Here is a tiny trained network, its code and every weight. The questions are about switching its units off for an input and a target symbol, where a switched-off unit gives its printed mean instead of its output.

import numpy as np


def w(rows, s, z=0):
    codes = np.array(rows[::2]) - 128.0
    scale = np.full(codes.shape[1], s)
    scale[-1] = z or s
    return codes * scale


def f(y):
    return np.maximum(y, 0)


def softmax(a):
    e = np.exp(a - a.max(-1, keepdims=True))
    return e / e.sum(-1, keepdims=True)


def log_softmax(a):
    a = a - a.max(-1, keepdims=True)
    return a - np.log(np.exp(a).sum(-1, keepdims=True))


def net(x, mask):
    ids = ['Δγηλπτψ'.index(c) for c in x.split()]
    T = len(ids)
    res = E[ids] + P[:T]
    u = 0
    for l in range(3):
        r = res
        for j in range(2):
            rows = slice(2 * j, 2 * j + 2)
            q, k, v = (r @ M[l][rows].T for M in (Q, K, V))
            z = softmax(np.where(np.tri(T) > 0, q @ k.T / 2**0.5, -1e9)) @ v
            o = O[l][rows]
            res = res + np.where(mask[u + j], z, o[:, -1]) @ o[:, :-1]
        u += 2
        y = f(res @ A[l][:, :-1].T + A[l][:, -1])
        res = res + np.where(mask[u : u + 4], y, B[l][:, -1]) @ B[l][:, :-1]
        u += 4
    return log_softmax(res[-1] @ U[:, :-1].T + U[:, -1])


Q, K, V, O, A, B = {}, {}, {}, {}, {}, {}
E = w([
[193,249,98,138],'Δ',
[150,88,146,37],'γ',
[141,121,174,141],'η',
[111,117,94,74],'λ',
[84,198,80,153],'π',
[105,96,159,146],'τ',
[103,116,26,138],'ψ',
],0.019)
P = w([
[246,128,240,152],'0',
[180,185,22,75],'1',
[143,148,71,64],'2',
[130,184,94,93],'3',
[102,172,158,129],'4',
[58,157,209,171],'5',
[47,180,255,181],'6',
],0.0061)
Q[0] = w([
[17,131,68,114],'0.h1',
[82,165,191,161],'0.h1',
[95,69,218,113],'0.h2',
[86,149,254,48],'0.h2',
],0.0096)
K[0] = w([
[255,146,137,156],'0.h1',
[197,128,138,194],'0.h1',
[98,193,144,35],'0.h2',
[127,69,157,225],'0.h2',
],0.0085)
V[0] = w([
[89,89,254,82],'0.h1',
[175,182,84,72],'0.h1',
[119,119,180,167],'0.h2',
[199,103,191,184],'0.h2',
],0.0089)
O[0] = w([
[92,165,63,105,136],'0.h1',
[174,129,236,204,255],'0.h1',
[193,110,32,140,87],'0.h2',
[157,253,97,89,122],'0.h2',
],0.0077,0.0064)
A[0] = w([
[94,63,84,106,173],'0.n1',
[173,155,159,160,12],'0.n2',
[131,93,1,160,110],'0.n3',
[103,108,92,68,250],'0.n4',
],0.0099,0.0011)
B[0] = w([
[193,255,176,94,148],'0.n1',
[46,214,64,60,252],'0.n2',
[167,172,123,123,147],'0.n3',
[173,144,42,177,210],'0.n4',
],0.009,0.0037)
Q[1] = w([
[74,223,205,3],'1.h1',
[38,210,86,91],'1.h1',
[247,101,163,26],'1.h2',
[31,62,89,229],'1.h2',
],0.006)
K[1] = w([
[29,84,148,149],'1.h1',
[108,123,139,91],'1.h1',
[75,129,112,126],'1.h2',
[252,126,83,52],'1.h2',
],0.011)
V[1] = w([
[254,121,205,66],'1.h1',
[102,85,122,152],'1.h1',
[183,103,176,163],'1.h2',
[165,188,81,193],'1.h2',
],0.0097)
O[1] = w([
[2,90,45,64,253],'1.h1',
[147,222,197,76,47],'1.h1',
[167,86,33,228,100],'1.h2',
[119,60,163,138,205],'1.h2',
],0.007,0.0069)
A[1] = w([
[87,91,113,76,252],'1.n1',
[113,88,33,204,126],'1.n2',
[76,189,100,108,86],'1.n3',
[42,3,255,140,195],'1.n4',
],0.0069,0.0036)
B[1] = w([
[124,206,86,200,254],'1.n1',
[22,13,99,58,155],'1.n2',
[87,81,227,151,187],'1.n3',
[139,108,1,90,247],'1.n4',
],0.0072,0.0073)
Q[2] = w([
[119,151,76,235],'2.h1',
[98,19,117,151],'2.h1',
[204,48,123,249],'2.h2',
[89,163,178,3],'2.h2',
],0.0052)
K[2] = w([
[33,167,254,183],'2.h1',
[96,238,71,146],'2.h1',
[198,161,131,135],'2.h2',
[181,133,159,145],'2.h2',
],0.0056)
V[2] = w([
[126,136,128,38],'2.h1',
[215,2,43,118],'2.h1',
[139,117,42,135],'2.h2',
[195,62,106,62],'2.h2',
],0.0095)
O[2] = w([
[124,102,70,118,212],'2.h1',
[46,107,154,227,92],'2.h1',
[180,82,139,255,255],'2.h2',
[56,124,27,114,107],'2.h2',
],0.007,0.0061)
A[2] = w([
[31,31,52,60,2],'2.n1',
[255,53,112,195,171],'2.n2',
[88,103,169,126,122],'2.n3',
[74,99,157,176,158],'2.n4',
],0.0076,0.0036)
B[2] = w([
[107,83,194,140,254],'2.n1',
[244,77,161,194,161],'2.n2',
[254,137,76,137,133],'2.n3',
[79,8,70,51,164],'2.n4',
],0.0074,0.0096)
U = w([
[105,120,208,24,77],'Δ',
[33,142,128,61,155],'γ',
[137,176,75,100,72],'η',
[110,138,163,107,75],'λ',
[157,116,244,126,255],'π',
[180,182,71,176,129],'τ',
[123,106,216,168,81],'ψ',
],0.011,0.0033)

Each question gives the input, a string of symbols that net reads in full, and the target symbol t.
The units are the heads (2 rows each of Q, K, V and O) and the neurons (one row each of A and B). Each row of codes is followed by its name. A weight is (code - 128) times the scale printed after its matrix; where a second scale follows, it is the last column's (O, A, B and U).
mask holds one flag per unit, layer by layer, with each layer's heads first. A switched-off unit (its flag False) gives its mean, the last column of its rows in O or B, instead of its output. The means were averaged over made-up inputs and are rounded, as every weight is.
A unit's drop is (log p(t) with every unit on - log p(t) with that unit switched off) / (log p(t) with every unit on - log p(t) with every unit switched off).
The circuit of an input: a set's keep is (log p(t) with only the set's units on - log p(t) with every unit switched off) / (log p(t) with every unit on - log p(t) with every unit switched off). Starting from the 12 units with the biggest drops (on a tie, the unit counted first), units are removed one at a time, each time the one whose removal leaves the highest keep (on an exact tie, the one counted first), for as long as the keep stays at least 0.8.
circuit, biggest first: the units of the circuit, biggest drop first
top k neurons: the k neurons with the biggest drops, biggest first
top k neurons in layer l: the k neurons of layer l with the biggest drops, biggest first
which heads matter: for each layer, one digit per head in row order, 1 if its drop is at least 0.15 and else 0, layers parted by /
drop when u is switched off: that unit's drop, to one decimal
input λ γ π ψ Δ ψ, target ψ: circuit, biggest first : (0.h1)
input γ γ λ γ Δ γ π, target π: circuit, biggest first : (0.h1 2.h1)
input γ ψ π γ, target π: which heads matter : 01 / 10 / 00
input λ η γ γ Δ π, target π: circuit, biggest first : (1.h1 0.h1 0.n4)
input π η π η Δ, target π: circuit, biggest first : (1.n4 2.h2)
input Δ γ λ λ ψ, target ψ: top 3 neurons : (2.n1 1.n2 2.n2)
input ψ π γ, target π: which heads matter : 00 / 10 / 00
input γ Δ γ γ γ Δ Δ, target γ: circuit, biggest first : (0.n2 1.h1)
input ψ Δ γ ψ γ, target ψ: top 3 neurons : (2.n2 0.n2 1.n4)
input γ γ λ γ τ, target γ: circuit, biggest first : (2.n4 0.h1)
input η λ γ γ τ, target γ: which heads matter : 10 / 00 / 00
input π Δ Δ τ, target Δ: top 4 neurons : (0.n2 1.n1 0.n4 1.n4)
input γ τ η, target τ: circuit, biggest first : (2.n1 1.h1 0.h1)
input γ Δ η τ, target τ: which heads matter : 00 / 10 / 10
input γ τ γ, target τ: top 3 neurons : (0.n4 0.n2 1.n1)
input γ γ η, target γ: top neuron : (0.n2)
input γ Δ π η τ λ, target τ: top 2 neurons : (1.n4 2.n1)
input Δ Δ ψ Δ, target ψ: which heads matter : 10 / 10 / 10
input γ π π ψ, target π: top 2 neurons in layer 0 : (0.n1 0.n3)
input τ γ γ γ γ γ, target γ: top 2 neurons in layer 2 : (2.n2 2.n4)
input π γ Δ γ Δ, target γ: top neuron in layer 0 : (0.n2)
input π γ γ γ γ η, target γ: top 2 neurons in layer 2 : (2.n4 2.n2)
input η Δ Δ, target Δ: top 3 neurons in layer 1 : (1.n4 1.n3 1.n1)
input γ Δ ψ γ, target ψ: top 2 neurons : (0.n2 2.n2)
input γ Δ τ, target τ: top 2 neurons in layer 2 : (2.n2 2.n4)
input Δ Δ Δ Δ, target Δ: drop when 0.n2 is switched off : 1.3
